Here is a tiny trained network, its code and every weight. The questions are about switching its units off for an input and a class, where a switched-off unit gives its printed mean instead of its output.

import numpy as np


def w(rows, s, z=0):
    codes = np.array(rows[::2]) - 128.0
    scale = np.full(codes.shape[1], s)
    scale[-1] = z or s
    return codes * scale


def norm(h):
    return h / np.sqrt((h * h).mean(-1, keepdims=True) + 1e-5)


def f(y):
    return np.maximum(y, 0)


def log_softmax(a):
    a = a - a.max(-1, keepdims=True)
    return a - np.log(np.exp(a).sum(-1, keepdims=True))


def net(x, mask):
    res = np.array(x, float).reshape(1, 3) / 4 @ E
    u = 0
    for l in range(2):
        y = f(norm(res) @ A[l][:, :-1].T + A[l][:, -1])
        res = res + np.where(mask[u : u + 3], y, B[l][:, -1]) @ B[l][:, :-1]
        u += 3
    return log_softmax(norm(res)[-1] @ U[:, :-1].T + U[:, -1])


A, B = {}, {}
E = w([
[132,40,67,217,5,150,29],'x0',
[127,119,141,131,124,125,138],'x1',
[88,220,253,253,154,104,69],'x2',
],0.0034)
A[0] = w([
[148,196,172,33,200,135,198,40],'L0N1',
[107,249,255,175,201,101,110,68],'L0N2',
[96,221,215,65,205,132,196,4],'L0N3',
],0.0048,0.0042)
B[0] = w([
[237,41,41,162,175,84,255,213],'L0N1',
[62,179,162,40,76,203,34,254],'L0N2',
[165,45,51,234,169,47,163,216],'L0N3',
],0.0064,0.0054)
A[1] = w([
[115,146,91,94,178,107,144,96],'L1N1',
[158,112,103,2,125,138,186,3],'L1N2',
[138,92,102,171,61,155,90,60],'L1N3',
],0.0089,0.00056)
B[1] = w([
[163,59,66,192,83,110,144,185],'L1N1',
[35,236,252,126,76,166,3,231],'L1N2',
[164,125,115,122,211,90,221,254],'L1N3',
],0.0072,0.0062)
U = w([
[164,81,87,165,199,59,230,244],'0',
[92,163,175,85,64,187,2,12],'1',
],0.0092,0.00011)

Each question gives the input, the list of numbers given to net, and the class t.
The units are the neurons (one row each of A and B). Each row of codes is followed by its name. A weight is (code - 128) times the scale printed after its matrix; where a second scale follows, it is the last column's (A, B and U).
mask holds one flag per neuron, layer by layer. A switched-off neuron (its flag False) gives its mean, the last column of its row in B, instead of its output. The means were averaged over made-up inputs and are rounded, as every weight is.
A unit's drop is (log p(t) with every unit on - log p(t) with that unit switched off) / (log p(t) with every unit on - log p(t) with every unit switched off).
The circuit of an input: a set's keep is (log p(t) with only the set's units on - log p(t) with every unit switched off) / (log p(t) with every unit on - log p(t) with every unit switched off). Starting from all 6 units, units are removed one at a time, each time the one whose removal leaves the highest keep (on an exact tie, the one counted first), for as long as the keep stays at least 0.8.
circuit, biggest first: the units of the circuit, biggest drop first
top k neurons: the k neurons with the biggest drops, biggest first
top k neurons in layer l: the k neurons of layer l with the biggest drops, biggest first
drop when u is switched off: that unit's drop, to one decimal
input [8,8,5], class 0: circuit, biggest first	[L1N3]
input [-5,6,-6], class 1: top 2 neurons in layer 1	[L1N2, L1N3]
input [-4,-3,6], class 1: top 2 neurons	[L0N2, L1N3]
input [5,-6,-7], class 1: top 2 neurons	[L0N3, L1N2]
input [1,1,-3], class 1: top 2 neurons	[L0N3, L1N2]
input [4,4,-6], class 1: top 2 neurons	[L0N3, L1N2]
input [-7,-7,-8], class 1: top 2 neurons	[L1N2, L1N3]
input [-1,3,-3], class 1: drop when L1N2 is switched off	0.4
input [-1,1,-4], class 1: drop when L1N2 is switched off	0.2
input [8,-8,3], class 0: drop when L1N3 is switched off	0.2
